Below are the code and all the weights of a small trained network. Each question names an input and a class and asks about switching units off, where a switched-off unit gives its printed mean instead of its output.

import numpy as np


def w(rows, s, z=0):
    codes = np.array(rows[::2]) - 128.0
    scale = np.full(codes.shape[1], s)
    scale[-1] = z or s
    return codes * scale


def f(y):
    return y / 2 * (1 + np.tanh(0.7978845608 * (y + 0.044715 * y**3)))


def log_softmax(a):
    a = a - a.max(-1, keepdims=True)
    return a - np.log(np.exp(a).sum(-1, keepdims=True))


def net(x, mask):
    res = np.array(x, float).reshape(1, 3) / 4 @ E
    y = f(res @ A[0][:, :-1].T + A[0][:, -1])
    res = res + np.where(mask, y, B[0][:, -1]) @ B[0][:, :-1]
    return log_softmax(res[-1] @ U[:, :-1].T + U[:, -1])


A, B = {}, {}
E = w([
[144,92,254,80],'x0',
[30,156,109,15],'x1',
[7,171,184,179],'x2',
],0.0087)
A[0] = w([
[171,135,224,120,97],'n1',
[150,106,137,170,90],'n2',
[23,128,161,204,141],'n3',
[158,114,102,229,147],'n4',
[71,116,94,35,84],'n5',
[142,129,219,79,109],'n6',
[89,143,121,88,157],'n7',
[108,132,54,150,136],'n8',
[196,114,99,91,136],'n9',
[93,157,98,68,146],'n10',
[171,104,148,188,85],'n11',
[108,110,121,126,254],'n12',
[145,129,158,131,221],'n13',
[93,157,15,211,89],'n14',
[176,160,175,205,123],'n15',
[174,118,111,107,166],'n16',
[217,115,88,72,94],'n17',
[63,147,186,223,92],'n18',
[132,102,254,126,145],'n19',
[93,146,135,81,92],'n20',
[138,158,143,132,224],'n21',
[154,130,152,184,150],'n22',
],0.015,0.0091)
B[0] = w([
[149,44,137,114,202],'n1',
[88,112,161,158,149],'n2',
[217,201,151,139,240],'n3',
[70,124,95,169,216],'n4',
[44,91,180,226,197],'n5',
[175,48,120,109,208],'n6',
[89,138,120,151,182],'n7',
[175,73,107,99,185],'n8',
[182,175,155,143,210],'n9',
[86,124,105,182,193],'n10',
[62,105,167,179,177],'n11',
[133,214,7,98,218],'n12',
[135,168,41,101,203],'n13',
[187,2,142,47,225],'n14',
[42,128,128,177,200],'n15',
[157,188,118,122,192],'n16',
[198,153,210,164,221],'n17',
[174,161,212,173,213],'n18',
[160,75,109,84,245],'n19',
[93,94,166,162,159],'n20',
[122,170,76,99,193],'n21',
[73,146,111,151,184],'n22',
],0.031,0.011)
U = w([
[206,196,171,177,183],'0',
[153,30,77,102,139],'1',
[58,114,84,210,95],'2',
[109,213,11,79,217],'3',
[96,86,227,15,50],'4',
[92,177,137,74,3],'5',
[108,158,228,39,17],'6',
],0.012,0.0038)

Each question gives the input, the list of numbers given to net, and the class t.
The units are the neurons (one row each of A and B). Each row of codes is followed by its name. A weight is (code - 128) times the scale printed after its matrix; where a second scale follows, it is the last column's (A, B and U).
mask holds one flag per neuron, in row order. A switched-off neuron (its flag False) gives its mean, the last column of its row in B, instead of its output. The means were averaged over made-up inputs and are rounded, as every weight is.
A unit's drop is (log p(t) with every unit on - log p(t) with that unit switched off) / (log p(t) with every unit on - log p(t) with every unit switched off).
The circuit of an input: a set's keep is (log p(t) with only the set's units on - log p(t) with every unit switched off) / (log p(t) with every unit on - log p(t) with every unit switched off). Starting from the 12 units with the biggest drops (on a tie, the unit counted first), units are removed one at a time, each time the one whose removal leaves the highest keep (on an exact tie, the one counted first), for as long as the keep stays at least 0.8.
units of the circuit, in order: the units of the circuit, biggest drop first
top k neurons: the k neurons with the biggest drops, biggest first
drop when u is switched off: that unit's drop, to one decimal
input [-7,-1,1], class 1: units of the circuit, in order -> (n14)
input [-1,1,-3], class 3: top 2 neurons -> (n18 n3)
input [-4,4,-1], class 1: top 2 neurons -> (n14 n8)
input [-8,8,8], class 0: top 2 neurons -> (n3 n18)
input [6,-6,3], class 1: top 2 neurons -> (n19 n1)
input [1,7,-8], class 0: top 2 neurons -> (n17 n9)
input [8,0,7], class 1: top 3 neurons -> (n19 n6 n1)
input [0,-6,-5], class 2: top 2 neurons -> (n4 n3)
input [-7,-7,0], class 1: top 2 neurons -> (n14 n8)
input [-5,-5,3], class 1: top 3 neurons -> (n14 n5 n8)
input [0,7,-6], class 2: top 4 neurons -> (n5 n3 n10 n18)
input [7,8,-2], class 2: top 3 neurons -> (n5 n14 n10)
input [-2,-4,-3], class 2: top 2 neurons -> (n3 n4)
input [-6,8,-5], class 2: units of the circuit, in order -> (n5)
input [0,3,1], class 3: drop when n15 is switched off -> 0.1
input [7,-3,-6], class 1: drop when n18 is switched off -> 1.5
input [3,-2,-2], class 3: drop when n14 is switched off -> 0.6
